Below are the code and all the weights of a small trained network. Each question names an input and a class and asks about switching units off, where a switched-off unit gives its printed mean instead of its output.

import numpy as np


def w(rows, s, z=0):
    codes = np.array(rows[::2]) - 128.0
    scale = np.full(codes.shape[1], s)
    scale[-1] = z or s
    return codes * scale


def norm(h):
    return h / np.sqrt((h * h).mean(-1, keepdims=True) + 1e-5)


def f(y):
    return y / 2 * (1 + np.tanh(0.7978845608 * (y + 0.044715 * y**3)))


def log_softmax(a):
    a = a - a.max(-1, keepdims=True)
    return a - np.log(np.exp(a).sum(-1, keepdims=True))


def net(x, mask):
    res = np.array(x, float).reshape(1, 4) / 4 @ E
    u = 0
    for l in range(4):
        y = f(norm(res) @ A[l][:, :-1].T + A[l][:, -1])
        res = res + np.where(mask[u : u + 14], y, B[l][:, -1]) @ B[l][:, :-1]
        u += 14
    return log_softmax(norm(res)[-1] @ U[:, :-1].T + U[:, -1])


A, B = {}, {}
E = w([
[242,181,183,139,21,81,220,182,54,157,205],'x0',
[126,77,167,238,86,200,60,179,156,180,251],'x1',
[216,28,170,98,150,64,117,3,153,110,187],'x2',
[226,64,109,27,40,222,37,172,122,114,56],'x3',
],0.0007)
A[0] = w([
[185,61,113,82,179,56,103,47,105,130,210,75],'0.n0',
[76,122,90,154,188,179,48,85,170,163,91,31],'0.n1',
[130,111,71,101,173,119,159,131,123,124,86,44],'0.n2',
[248,209,165,132,20,70,208,154,48,206,187,129],'0.n3',
[105,182,65,133,133,186,125,220,84,190,123,49],'0.n4',
[123,135,113,137,138,140,144,142,137,128,133,3],'0.n5',
[86,183,46,146,140,190,130,229,70,192,90,56],'0.n6',
[106,132,160,139,137,130,166,128,136,100,129,52],'0.n7',
[111,145,160,118,124,133,136,119,154,127,140,122],'0.n8',
[135,116,63,72,158,103,160,112,125,141,77,34],'0.n9',
[117,129,120,132,146,143,157,139,132,128,131,35],'0.n10',
[47,183,189,200,137,52,220,82,176,82,176,47],'0.n11',
[116,128,115,123,146,145,164,138,128,99,134,54],'0.n12',
[47,111,46,155,220,171,4,50,177,155,75,79],'0.n13',
],0.0015,0.0027)
B[0] = w([
[122,166,142,194,72,184,157,118,169,125,70,114],'0.n0',
[146,124,151,68,99,128,174,182,170,104,178,70],'0.n1',
[111,149,164,124,79,105,66,138,139,149,179,61],'0.n2',
[98,87,136,74,171,162,157,166,170,83,159,252],'0.n3',
[170,125,163,162,85,124,142,62,193,119,100,97],'0.n4',
[242,137,128,100,25,89,94,128,122,187,180,25],'0.n5',
[157,133,169,177,83,138,136,67,209,117,95,120],'0.n6',
[191,131,96,121,84,110,107,135,145,170,144,58],'0.n7',
[148,121,140,132,144,133,123,126,126,133,124,120],'0.n8',
[92,143,170,124,95,106,63,124,120,142,178,60],'0.n9',
[194,131,111,109,54,100,101,130,141,171,157,45],'0.n10',
[188,100,9,130,153,112,71,155,114,199,120,108],'0.n11',
[173,133,111,119,67,98,100,130,152,172,148,59],'0.n12',
[130,101,161,74,122,148,192,188,173,78,183,148],'0.n13',
],0.0016,0.0012)
A[1] = w([
[221,181,148,110,38,79,206,173,75,150,176,39],'1.n0',
[124,133,120,132,136,139,129,153,111,128,132,97],'1.n1',
[239,86,108,47,13,188,9,160,119,107,55,74],'1.n2',
[209,40,141,104,122,57,83,9,151,122,186,72],'1.n3',
[68,219,63,146,67,168,104,229,90,178,84,38],'1.n4',
[226,182,153,113,38,78,210,178,64,146,189,49],'1.n5',
[236,183,152,116,40,80,217,187,59,147,194,56],'1.n6',
[137,89,140,208,87,163,33,169,185,188,228,51],'1.n7',
[105,163,157,140,72,70,117,132,158,145,153,7],'1.n8',
[163,170,60,43,153,53,179,104,112,134,27,60],'1.n9',
[215,38,144,104,130,59,84,7,148,119,183,74],'1.n10',
[144,140,139,127,70,98,117,125,166,145,137,114],'1.n11',
[206,95,72,69,41,141,57,163,177,137,118,6],'1.n12',
[144,75,125,217,111,179,48,177,175,186,222,59],'1.n13',
],0.002,0.0014)
B[1] = w([
[50,104,104,95,192,148,114,118,168,97,82,103],'1.n0',
[130,103,141,126,144,132,130,98,120,126,108,123],'1.n1',
[153,185,30,199,255,93,107,142,95,232,163,245],'1.n2',
[98,220,144,194,98,199,174,160,158,124,30,119],'1.n3',
[150,143,170,195,111,147,170,37,185,95,76,182],'1.n4',
[45,93,106,96,193,160,110,129,176,90,92,124],'1.n5',
[34,77,117,88,195,172,114,138,183,82,108,145],'1.n6',
[75,210,159,48,101,82,69,53,80,72,94,110],'1.n7',
[110,138,86,128,166,112,140,113,108,133,76,1],'1.n8',
[97,173,183,121,78,132,22,107,98,108,163,207],'1.n9',
[100,223,153,192,94,201,178,163,160,128,37,131],'1.n10',
[112,132,111,132,151,118,138,122,94,132,104,51],'1.n11',
[91,155,84,139,191,110,146,109,95,148,90,53],'1.n12',
[90,194,171,43,86,82,76,62,78,59,124,137],'1.n13',
],0.0019,0.00087)
A[2] = w([
[79,45,97,74,165,158,118,138,204,101,128,91],'2.n0',
[201,210,129,185,17,107,154,134,44,199,126,30],'2.n1',
[179,74,159,131,47,120,134,114,142,155,168,39],'2.n2',
[125,128,124,135,132,131,120,119,136,140,122,111],'2.n3',
[132,171,122,33,108,52,143,98,83,108,50,43],'2.n4',
[123,180,131,187,75,174,166,138,178,125,49,61],'2.n5',
[111,149,160,130,136,116,149,113,124,121,134,77],'2.n6',
[139,121,126,112,138,129,128,138,115,123,120,121],'2.n7',
[129,149,143,104,136,119,144,144,120,118,128,90],'2.n8',
[140,117,128,141,111,127,119,134,146,131,149,100],'2.n9',
[132,135,138,121,119,135,127,136,123,113,130,127],'2.n10',
[113,132,129,124,142,109,135,120,127,123,141,100],'2.n11',
[254,38,164,105,32,105,158,153,99,172,199,9],'2.n12',
[123,168,158,75,90,102,91,108,79,97,117,58],'2.n13',
],0.0028,0.0013)
B[2] = w([
[47,55,168,80,165,176,212,253,196,26,189,247],'2.n0',
[34,42,135,95,199,152,165,188,159,61,165,121],'2.n1',
[105,152,96,150,134,98,100,147,88,105,90,44],'2.n2',
[133,128,124,138,135,127,139,131,111,142,127,115],'2.n3',
[106,150,207,159,53,180,14,90,107,140,249,120],'2.n4',
[223,146,220,227,86,186,184,32,232,100,38,195],'2.n5',
[137,92,125,124,119,163,93,128,112,138,104,127],'2.n6',
[104,103,154,163,125,134,141,130,131,130,149,135],'2.n7',
[105,69,130,156,119,150,96,116,130,142,115,123],'2.n8',
[110,185,102,91,165,122,145,103,112,115,89,97],'2.n9',
[103,119,124,136,143,114,115,112,133,106,110,136],'2.n10',
[154,107,136,126,116,156,115,135,112,142,116,124],'2.n11',
[96,100,82,221,53,82,115,160,101,21,26,48],'2.n12',
[63,140,149,156,88,116,61,97,109,128,197,107],'2.n13',
],0.0016,0.0011)
A[3] = w([
[95,170,127,168,142,157,129,167,136,164,128,51],'3.n0',
[145,77,20,157,34,51,104,164,76,73,41,3],'3.n1',
[206,124,51,101,137,136,77,141,77,218,102,37],'3.n2',
[113,149,136,157,114,144,126,161,128,157,154,14],'3.n3',
[100,168,166,109,65,115,54,78,87,117,158,66],'3.n4',
[128,99,152,75,115,158,121,152,145,99,103,95],'3.n5',
[179,163,120,179,70,95,108,80,93,186,105,7],'3.n6',
[183,186,125,211,58,94,81,60,72,173,96,95],'3.n7',
[97,169,168,108,61,114,49,75,82,119,159,75],'3.n8',
[138,139,52,177,165,41,154,106,105,234,161,65],'3.n9',
[186,112,101,100,119,148,96,150,109,148,97,71],'3.n10',
[174,152,164,194,90,157,164,80,184,129,47,84],'3.n11',
[143,141,133,110,172,100,179,117,92,122,131,203],'3.n12',
[181,141,26,159,184,96,123,131,88,253,140,115],'3.n13',
],0.0036,0.0019)
B[3] = w([
[190,69,126,66,139,71,106,57,103,116,123,125],'3.n0',
[183,121,87,213,45,75,120,163,61,83,76,76],'3.n1',
[138,178,82,216,167,53,102,172,202,187,194,146],'3.n2',
[164,111,129,70,159,111,110,71,113,134,101,87],'3.n3',
[97,190,164,95,57,50,58,74,55,100,166,163],'3.n4',
[66,112,120,176,174,91,188,155,168,126,182,170],'3.n5',
[101,67,139,94,197,177,189,119,139,116,113,98],'3.n6',
[71,4,130,78,196,205,216,192,180,66,100,158],'3.n7',
[93,204,171,88,44,38,51,71,47,89,177,174],'3.n8',
[191,211,49,195,182,86,23,225,207,210,184,180],'3.n9',
[88,172,152,180,145,70,145,134,172,141,196,110],'3.n10',
[230,247,180,227,5,158,141,36,151,218,90,251],'3.n11',
[128,111,133,152,76,182,55,166,156,108,115,215],'3.n12',
[126,186,34,224,178,24,39,202,165,205,206,220],'3.n13',
],0.0023,0.0018)
U = w([
[18,9,150,13,243,232,234,229,209,30,150,167],'0',
[181,212,12,234,229,22,30,227,205,248,221,172],'1',
[52,209,224,21,17,39,19,18,11,51,205,157],'2',
[247,203,212,230,27,227,231,18,198,187,9,146],'3',
[209,14,15,213,23,21,167,218,14,30,13,87],'4',
[253,3,4,3,176,15,172,3,3,253,4,3],'5',
[253,3,4,3,176,15,172,3,4,253,4,3],'6',
[253,3,5,3,176,15,172,3,3,253,3,3],'7',
],0.0055)

Each question gives the input, the list of numbers given to net, and the class t.
The units are the neurons (one row each of A and B). Each row of codes is followed by its name. A weight is (code - 128) times the scale printed after its matrix; where a second scale follows, it is the last column's (A, B and U).
mask holds one flag per neuron, layer by layer. A switched-off neuron (its flag False) gives its mean, the last column of its row in B, instead of its output. The means were averaged over made-up inputs and are rounded, as every weight is.
A unit's drop is (log p(t) with every unit on - log p(t) with that unit switched off) / (log p(t) with every unit on - log p(t) with every unit switched off).
The circuit of an input: a set's keep is (log p(t) with only the set's units on - log p(t) with every unit switched off) / (log p(t) with every unit on - log p(t) with every unit switched off). Starting from the 12 units with the biggest drops (on a tie, the unit counted first), units are removed one at a time, each time the one whose removal leaves the highest keep (on an exact tie, the one counted first), for as long as the keep stays at least 0.8.
units of the circuit, in order: the units of the circuit, biggest drop first
k most important neurons: the k neurons with the biggest drops, biggest first
top k neurons in layer l: the k neurons of layer l with the biggest drops, biggest first
drop of u: that unit's drop, to one decimal
input [2,-6,0,7], class 1: units of the circuit, in order : 1.n2
input [-7,-7,-7,8], class 1: units of the circuit, in order : 1.n2; 0.n3; 3.n2
input [6,7,0,5], class 2: units of the circuit, in order : 1.n13; 1.n7
input [4,2,5,2], class 3: 3 most important neurons : 1.n10; 1.n3; 0.n13
input [7,6,-3,-6], class 0: 2 most important neurons : 1.n6; 1.n2
input [-1,3,-3,-2], class 4: top 2 neurons in layer 2 : 2.n12; 2.n4
input [-5,-5,8,0], class 3: units of the circuit, in order : 1.n10; 1.n3
input [-1,-8,6,-7], class 2: units of the circuit, in order : 2.n4; 1.n2
input [-7,8,-5,-7], class 2: 3 most important neurons : 1.n2; 1.n13; 1.n7
input [4,-5,-6,-1], class 3: units of the circuit, in order : 1.n4; 2.n5
input [7,2,7,-6], class 0: units of the circuit, in order : 1.n6; 1.n5; 3.n11
input [4,-3,6,-5], class 3: 3 most important neurons : 1.n10; 1.n3; 1.n2
input [5,6,-6,2], class 2: 2 most important neurons : 1.n13; 1.n7
input [-6,-6,0,-4], class 0: top 2 neurons in layer 1 : 1.n13; 1.n7
input [0,1,4,7], class 1: top neuron in layer 1 : 1.n2
input [-1,8,-4,-6], class 2: 3 most important neurons : 1.n13; 1.n7; 1.n2
input [-6,8,-8,-2], class 2: top 2 neurons in layer 0 : 0.n0; 0.n3
input [2,-4,-4,0], class 2: 3 most important neurons : 1.n9; 0.n0; 1.n10
input [0,-2,-2,-3], class 4: top 2 neurons in layer 2 : 2.n12; 2.n1
input [-8,-3,8,4], class 0: units of the circuit, in order : 2.n0
input [2,7,-7,0], class 2: top 2 neurons in layer 3 : 3.n8; 3.n4
input [8,-3,-5,8], class 0: 4 most important neurons : 1.n6; 1.n5; 1.n0; 2.n0
input [3,3,-2,-1], class 4: top 3 neurons in layer 0 : 0.n3; 0.n13; 0.n1
input [8,1,6,-7], class 0: 2 most important neurons : 1.n6; 1.n2
input [-4,-3,-5,-3], class 3: top 3 neurons in layer 1 : 1.n2; 1.n6; 1.n4
input [3,-4,1,7], class 1: drop of 1.n2 : 1.9
input [-1,0,3,6], class 1: units of the circuit, in order : 1.n2
input [7,1,5,6], class 0: drop of 1.n6 : 0.6
input [5,1,-5,-2], class 0: drop of 1.n3 : 0.1
